Below is a small trained network, with its code and all its weights. Each question gives an input and a class and asks what happens when units are switched off, that is, made to give their printed mean instead of their output.

import numpy as np


def w(rows, s, z=0):
    codes = np.array(rows[::2]) - 128.0
    scale = np.full(codes.shape[1], s)
    scale[-1] = z or s
    return codes * scale


def f(y):
    return y / 2 * (1 + np.tanh(0.7978845608 * (y + 0.044715 * y**3)))


def log_softmax(a):
    a = a - a.max(-1, keepdims=True)
    return a - np.log(np.exp(a).sum(-1, keepdims=True))


def net(x, mask):
    res = np.array(x, float).reshape(1, 4) / 4 @ E
    y = f(res @ A[0][:, :-1].T + A[0][:, -1])
    res = res + np.where(mask, y, B[0][:, -1]) @ B[0][:, :-1]
    return log_softmax(res[-1] @ U[:, :-1].T + U[:, -1])


A, B = {}, {}
E = w([
[194,129,103],'x0',
[163,67,155],'x1',
[139,131,205],'x2',
[4,98,157],'x3',
],0.014)
A[0] = w([
[189,32,192,212],'n1',
[149,89,157,169],'n2',
[37,101,152,254],'n3',
[64,147,226,238],'n4',
[101,110,10,161],'n5',
[131,218,83,155],'n6',
],0.012,0.0071)
B[0] = w([
[244,128,160,209],'n1',
[172,134,150,155],'n2',
[112,108,248,255],'n3',
[147,153,215,239],'n4',
[39,46,122,210],'n5',
[74,127,49,184],'n6',
],0.012,0.014)
U = w([
[226,141,66,153],'0',
[192,162,118,253],'1',
[70,66,60,124],'2',
[110,251,87,107],'3',
[180,134,154,36],'4',
[128,130,144,10],'5',
[122,34,131,88],'6',
[66,177,156,195],'7',
],0.015,0.0068)

Each question gives the input, the list of numbers given to net, and the class t.
The units are the neurons (one row each of A and B). Each row of codes is followed by its name. A weight is (code - 128) times the scale printed after its matrix; where a second scale follows, it is the last column's (A, B and U).
mask holds one flag per neuron, in row order. A switched-off neuron (its flag False) gives its mean, the last column of its row in B, instead of its output. The means were averaged over made-up inputs and are rounded, as every weight is.
A unit's drop is (log p(t) with every unit on - log p(t) with that unit switched off) / (log p(t) with every unit on - log p(t) with every unit switched off).
The circuit of an input: a set's keep is (log p(t) with only the set's units on - log p(t) with every unit switched off) / (log p(t) with every unit on - log p(t) with every unit switched off). Starting from all 6 units, units are removed one at a time, each time the one whose removal leaves the highest keep (on an exact tie, the one counted first), for as long as the keep stays at least 0.8.
circuit, biggest first: the units of the circuit, biggest drop first
unit that matters most: the unit with the biggest drop
k most important neurons: the k neurons with the biggest drops, biggest first
drop when u is switched off: that unit's drop, to one decimal
input [-2,-6,5,-8], class 3: circuit, biggest first : n1, n6, n3
input [8,-6,7,1], class 3: circuit, biggest first : n3, n1, n5
input [7,-5,5,-2], class 0: circuit, biggest first : n3, n4
input [0,7,4,-2], class 0: circuit, biggest first : n3, n1
input [-8,6,8,-6], class 1: most important neuron : n3
input [1,1,7,5], class 4: circuit, biggest first : n1, n5
input [-1,-8,7,-4], class 3: circuit, biggest first : n3, n5, n1
input [3,-4,2,-2], class 3: 2 most important neurons : n1, n5
input [-6,4,7,7], class 4: circuit, biggest first : n1, n5, n4
input [8,4,-7,3], class 2: circuit, biggest first : n3, n4
input [0,-7,6,-4], class 3: 4 most important neurons : n3, n1, n5, n6
input [3,-7,0,-7], class 2: 3 most important neurons : n6, n1, n4
input [-5,0,6,-6], class 1: 2 most important neurons : n3, n5
input [-3,-4,0,-8], class 3: most important neuron : n1
input [-4,-2,-2,-1], class 2: 3 most important neurons : n4, n1, n3
input [3,2,6,8], class 4: 2 most important neurons : n1, n5
input [-7,4,-7,-5], class 2: 2 most important neurons : n3, n4
input [-4,2,3,-4], class 1: 3 most important neurons : n3, n5, n6
input [0,8,-2,-2], class 0: drop when n3 is switched off : 0.2
input [-3,5,3,6], class 4: unit that matters most : n1
input [5,-6,7,-3], class 0: drop when n4 is switched off : 0.2
input [4,-1,-4,1], class 2: drop when n4 is switched off : 0.0
input [-7,4,7,-6], class 1: drop when n5 is switched off : 0.2
